Below is a small trained network, with its code and all its weights. Each question gives an input and a class and asks what happens when units are switched off, that is, made to give their printed mean instead of their output.

import numpy as np


def w(rows, s, z=0):
    codes = np.array(rows[::2]) - 128.0
    scale = np.full(codes.shape[1], s)
    scale[-1] = z or s
    return codes * scale


def norm(h):
    return h / np.sqrt((h * h).mean(-1, keepdims=True) + 1e-5)


def f(y):
    return np.maximum(y, 0)


def log_softmax(a):
    a = a - a.max(-1, keepdims=True)
    return a - np.log(np.exp(a).sum(-1, keepdims=True))


def net(x, mask):
    res = np.array(x, float).reshape(1, 3) / 4 @ E
    u = 0
    for l in range(3):
        y = f(norm(res) @ A[l][:, :-1].T + A[l][:, -1])
        res = res + np.where(mask[u : u + 4], y, B[l][:, -1]) @ B[l][:, :-1]
        u += 4
    return log_softmax(norm(res)[-1] @ U[:, :-1].T + U[:, -1])


A, B = {}, {}
E = w([
[219,178,211,90,128,60,82,202,78,147,11],'x0',
[99,181,161,35,156,148,202,61,206,70,92],'x1',
[221,163,67,128,144,237,102,106,192,65,71],'x2',
],0.0012)
A[0] = w([
[196,157,155,116,165,101,72,176,89,163,73,71],'L0N1',
[20,57,58,151,78,149,165,87,127,104,250,66],'L0N2',
[185,158,93,175,159,143,95,158,116,84,116,117],'L0N3',
[132,140,23,192,130,165,90,87,112,45,216,3],'L0N4',
],0.0022,0.0016)
B[0] = w([
[176,149,152,85,61,196,92,153,64,151,51,212],'L0N1',
[183,122,83,167,160,173,136,140,40,60,146,254],'L0N2',
[108,124,129,98,206,82,210,94,150,73,139,180],'L0N3',
[89,31,47,125,160,99,193,74,92,2,140,192],'L0N4',
],0.0035,0.0026)
A[1] = w([
[4,78,146,207,31,55,63,182,156,184,201,187],'L1N1',
[79,44,6,178,144,162,145,93,131,90,204,91],'L1N2',
[171,86,79,197,97,167,63,135,70,229,139,4],'L1N3',
[142,85,147,109,157,51,142,180,125,103,87,253],'L1N4',
],0.0029,0.0012)
B[1] = w([
[163,60,81,152,99,193,162,129,192,119,65,165],'L1N1',
[199,86,62,202,197,150,115,136,2,114,171,253],'L1N2',
[68,81,169,38,61,56,70,150,163,168,166,165],'L1N3',
[48,151,124,126,120,108,127,126,158,172,198,189],'L1N4',
],0.004,0.0044)
A[2] = w([
[33,129,178,109,161,13,166,189,144,168,180,189],'L2N1',
[118,44,120,183,98,55,26,173,113,157,205,66],'L2N2',
[160,186,207,153,115,127,139,146,80,189,59,5],'L2N3',
[135,52,3,236,139,148,111,88,34,61,217,146],'L2N4',
],0.0032,0.002)
B[2] = w([
[72,223,135,213,223,154,160,5,153,182,216,167],'L2N1',
[79,176,54,48,94,84,47,6,102,54,181,164],'L2N2',
[182,37,132,108,53,84,81,224,36,135,116,152],'L2N3',
[228,10,24,217,185,251,224,63,6,66,203,254],'L2N4',
],0.0032,0.0079)
U = w([
[33,230,205,217,216,106,213,27,226,223,216,118],'0',
[39,40,66,174,36,32,42,111,230,179,182,3],'1',
[49,78,228,215,124,57,163,253,221,47,126,3],'2',
[230,164,235,31,46,91,42,240,55,157,20,232],'3',
[45,244,218,44,60,17,20,45,30,237,200,226],'4',
[218,228,151,43,220,222,208,57,234,30,38,57],'5',
[223,33,22,229,214,238,216,42,22,32,219,253],'6',
],0.0038,0.0029)

Each question gives the input, the list of numbers given to net, and the class t.
The units are the neurons (one row each of A and B). Each row of codes is followed by its name. A weight is (code - 128) times the scale printed after its matrix; where a second scale follows, it is the last column's (A, B and U).
mask holds one flag per neuron, layer by layer. A switched-off neuron (its flag False) gives its mean, the last column of its row in B, instead of its output. The means were averaged over made-up inputs and are rounded, as every weight is.
A unit's drop is (log p(t) with every unit on - log p(t) with that unit switched off) / (log p(t) with every unit on - log p(t) with every unit switched off).
The circuit of an input: a set's keep is (log p(t) with only the set's units on - log p(t) with every unit switched off) / (log p(t) with every unit on - log p(t) with every unit switched off). Starting from all 12 units, units are removed one at a time, each time the one whose removal leaves the highest keep (on an exact tie, the one counted first), for as long as the keep stays at least 0.8.
units of the circuit, in order: the units of the circuit, biggest drop first
unit that matters most: the unit with the biggest drop
k most important neurons: the k neurons with the biggest drops, biggest first
k most important neurons of layer l: the k neurons of layer l with the biggest drops, biggest first
drop when u is switched off: that unit's drop, to one decimal
input [2,6,-2], class 0: 2 most important neurons -> (L1N2; L2N4)
input [0,8,-8], class 0: 2 most important neurons -> (L1N2; L2N4)
input [5,4,-3], class 4: units of the circuit, in order -> (L2N4; L1N2)
input [4,2,-8], class 0: units of the circuit, in order -> (L1N2; L2N1; L2N4)
input [4,3,-8], class 0: units of the circuit, in order -> (L2N1; L1N2; L2N4)
input [7,3,-2], class 3: 2 most important neurons of layer 2 -> (L2N4; L2N3)
input [3,0,8], class 5: units of the circuit, in order -> (L1N2; L2N4; L0N2)
input [2,-2,-5], class 4: 2 most important neurons of layer 1 -> (L1N2; L1N3)
input [5,0,3], class 3: unit that matters most -> L0N1
input [2,3,5], class 5: units of the circuit, in order -> (L1N2; L2N4)
input [7,-4,0], class 3: 3 most important neurons -> (L0N1; L2N4; L2N3)
input [6,1,8], class 3: 2 most important neurons -> (L2N4; L1N2)
input [-2,8,6], class 5: units of the circuit, in order -> (L1N2; L2N4; L0N4)
input [3,-5,-8], class 1: units of the circuit, in order -> (L1N1; L2N4; L1N2; L0N2)
input [4,-2,8], class 3: 2 most important neurons of layer 0 -> (L0N1; L0N4)
input [4,-7,0], class 4: most important neuron -> (L2N4)
input [3,-3,3], class 3: 2 most important neurons -> (L0N1; L1N2)
input [4,7,-6], class 0: 2 most important neurons -> (L2N1; L2N4)
input [6,-5,0], class 4: 2 most important neurons -> (L2N4; L1N3)
input [8,7,-6], class 4: units of the circuit, in order -> (L2N4)
input [6,2,-7], class 4: 2 most important neurons of layer 2 -> (L2N4; L2N3)
input [1,-1,2], class 3: 4 most important neurons -> (L0N1; L1N2; L2N4; L1N3)
input [8,-3,-4], class 4: 2 most important neurons of layer 2 -> (L2N4; L2N1)
input [3,1,0], class 3: drop when L0N2 is switched off -> 0.0
input [8,7,3], class 3: drop when L2N4 is switched off -> 0.4
input [5,0,5], class 3: drop when L2N4 is switched off -> 0.5
input [8,-6,7], class 3: drop when L2N4 is switched off -> 0.3
input [1,7,-2], class 0: most important neuron of layer 2 -> (L2N4)
